Here is a tiny trained network, its code and every weight. The questions are about switching its units off for an input and a class, where a switched-off unit gives its printed mean instead of its output.

import numpy as np


def w(rows, s, z=0):
    codes = np.array(rows[::2]) - 128.0
    scale = np.full(codes.shape[1], s)
    scale[-1] = z or s
    return codes * scale


def norm(h):
    return h / np.sqrt((h * h).mean(-1, keepdims=True) + 1e-5)


def f(y):
    return y / 2 * (1 + np.tanh(0.7978845608 * (y + 0.044715 * y**3)))


def log_softmax(a):
    a = a - a.max(-1, keepdims=True)
    return a - np.log(np.exp(a).sum(-1, keepdims=True))


def net(x, mask):
    res = np.array(x, float).reshape(1, 6) / 4 @ E
    u = 0
    for l in range(4):
        y = f(norm(res) @ A[l][:, :-1].T + A[l][:, -1])
        res = res + np.where(mask[u : u + 6], y, B[l][:, -1]) @ B[l][:, :-1]
        u += 6
    return log_softmax(norm(res)[-1] @ U[:, :-1].T + U[:, -1])


A, B = {}, {}
E = w([
[175,147,253,127,153,83,118],'x0',
[191,92,89,117,141,207,3],'x1',
[236,146,74,97,109,113,107],'x2',
[141,194,85,160,138,71,92],'x3',
[57,56,102,115,111,83,192],'x4',
[81,83,158,43,196,134,83],'x5',
],0.005)
A[0] = w([
[118,95,243,165,68,171,175,7],'L0N0',
[126,113,180,84,204,172,61,26],'L0N1',
[141,105,224,163,100,144,150,45],'L0N2',
[46,21,157,72,134,90,130,4],'L0N3',
[166,107,80,144,141,197,3,55],'L0N4',
[100,143,41,231,159,95,151,105],'L0N5',
],0.0055,0.0024)
B[0] = w([
[205,89,123,238,168,231,245,157],'L0N0',
[73,193,164,246,88,90,40,176],'L0N1',
[161,142,40,202,153,180,212,144],'L0N2',
[157,41,105,91,200,28,193,192],'L0N3',
[143,47,198,74,90,171,4,253],'L0N4',
[68,123,214,123,14,109,99,183],'L0N5',
],0.0045,0.003)
A[1] = w([
[117,116,222,90,102,135,141,68],'L1N0',
[161,114,115,177,154,162,97,104],'L1N1',
[67,192,161,166,253,149,97,6],'L1N2',
[38,24,115,177,127,187,105,107],'L1N3',
[154,76,167,97,142,152,108,103],'L1N4',
[232,230,106,144,154,88,139,53],'L1N5',
],0.0057,0.0023)
B[1] = w([
[93,128,54,177,173,126,181,139],'L1N0',
[76,135,109,109,239,109,109,153],'L1N1',
[36,137,227,111,143,189,122,146],'L1N2',
[224,221,104,61,124,97,168,250],'L1N3',
[123,145,73,210,151,95,106,173],'L1N4',
[149,168,158,3,124,65,174,193],'L1N5',
],0.0049,0.0024)
A[2] = w([
[112,123,2,104,75,175,107,2],'L2N0',
[75,179,170,197,100,90,136,28],'L2N1',
[80,178,114,159,144,99,186,56],'L2N2',
[203,162,164,81,107,115,96,126],'L2N3',
[175,108,130,149,134,155,64,51],'L2N4',
[106,131,147,174,87,91,118,61],'L2N5',
],0.0082,0.0021)
B[2] = w([
[184,55,254,85,31,194,151,230],'L2N0',
[51,160,60,187,84,121,92,200],'L2N1',
[219,102,98,122,106,115,34,203],'L2N2',
[154,180,82,62,178,120,148,253],'L2N3',
[136,70,2,169,159,143,125,227],'L2N4',
[153,138,40,104,87,102,141,143],'L2N5',
],0.0064,0.003)
A[3] = w([
[187,82,85,127,167,169,3,16],'L3N0',
[66,39,125,88,178,73,156,2],'L3N1',
[189,106,29,119,98,104,174,166],'L3N2',
[112,119,172,163,92,66,231,110],'L3N3',
[76,162,158,174,196,136,53,11],'L3N4',
[156,117,160,183,107,71,86,112],'L3N5',
],0.007,0.0023)
B[3] = w([
[109,197,3,91,170,239,32,253],'L3N0',
[150,20,91,104,139,66,128,167],'L3N1',
[67,150,210,140,175,114,101,216],'L3N2',
[147,121,61,131,174,168,55,215],'L3N3',
[89,103,218,69,108,157,112,157],'L3N4',
[81,119,81,111,117,154,140,142],'L3N5',
],0.0071,0.0046)
U = w([
[62,172,46,197,59,62,108,119],'0',
[153,132,51,60,183,205,12,214],'1',
[197,225,139,63,179,39,177,117],'2',
[178,106,125,235,197,195,226,79],'3',
[42,131,238,122,178,141,102,13],'4',
[173,59,181,80,27,181,158,71],'5',
[113,6,95,89,204,33,159,246],'6',
],0.016,0.0014)

Each question gives the input, the list of numbers given to net, and the class t.
The units are the neurons (one row each of A and B). Each row of codes is followed by its name. A weight is (code - 128) times the scale printed after its matrix; where a second scale follows, it is the last column's (A, B and U).
mask holds one flag per neuron, layer by layer. A switched-off neuron (its flag False) gives its mean, the last column of its row in B, instead of its output. The means were averaged over made-up inputs and are rounded, as every weight is.
A unit's drop is (log p(t) with every unit on - log p(t) with that unit switched off) / (log p(t) with every unit on - log p(t) with every unit switched off).
The circuit of an input: a set's keep is (log p(t) with only the set's units on - log p(t) with every unit switched off) / (log p(t) with every unit on - log p(t) with every unit switched off). Starting from the 12 units with the biggest drops (on a tie, the unit counted first), units are removed one at a time, each time the one whose removal leaves the highest keep (on an exact tie, the one counted first), for as long as the keep stays at least 0.8.
circuit, biggest first: the units of the circuit, biggest drop first
top k neurons: the k neurons with the biggest drops, biggest first
top k neurons in layer l: the k neurons of layer l with the biggest drops, biggest first
drop when u is switched off: that unit's drop, to one decimal
input [8,-8,-8,3,-1,-3], class 0: circuit, biggest first -> L2N1
input [-7,4,1,-3,5,6], class 5: circuit, biggest first -> L2N0, L3N3
input [3,-1,-8,0,-2,-6], class 3: top 4 neurons -> L0N0, L0N2, L0N1, L3N0
input [-6,-1,-7,7,-4,3], class 0: top 2 neurons -> L0N5, L2N1
input [6,1,6,-5,6,-8], class 3: top 2 neurons -> L0N0, L1N3
input [4,-3,-3,4,-3,-4], class 0: top 2 neurons -> L2N1, L1N3
input [0,-4,3,4,-1,-2], class 2: top 3 neurons -> L1N5, L0N1, L2N3
input [6,-3,2,-1,-1,3], class 2: top 3 neurons in layer 0 -> L0N4, L0N5, L0N2
input [3,2,8,-2,-8,-7], class 2: circuit, biggest first -> L1N5, L3N3
input [-5,3,-6,2,7,-2], class 5: top 2 neurons -> L2N0, L1N3
input [-3,2,-7,-5,-2,4], class 4: top 3 neurons -> L0N1, L1N2, L2N4
input [-2,-6,8,-6,0,-1], class 2: top 2 neurons -> L3N0, L0N4
input [-6,-2,-7,-5,-5,3], class 4: top 2 neurons in layer 0 -> L0N1, L0N2
input [7,-6,-5,-2,-7,-3], class 3: circuit, biggest first -> L0N0
input [-8,-5,-2,2,-6,7], class 4: top 2 neurons -> L1N2, L3N0
input [8,2,4,0,-5,0], class 2: top 2 neurons in layer 0 -> L0N5, L0N2
input [-6,2,-6,-6,2,-4], class 5: drop when L2N0 is switched off -> 0.1
input [-6,-8,-6,1,-7,2], class 0: drop when L2N1 is switched off -> 0.2
input [-4,5,1,3,8,-1], class 5: drop when L2N0 is switched off -> 0.5
input [-8,6,2,-6,4,-2], class 5: circuit, biggest first -> L2N0
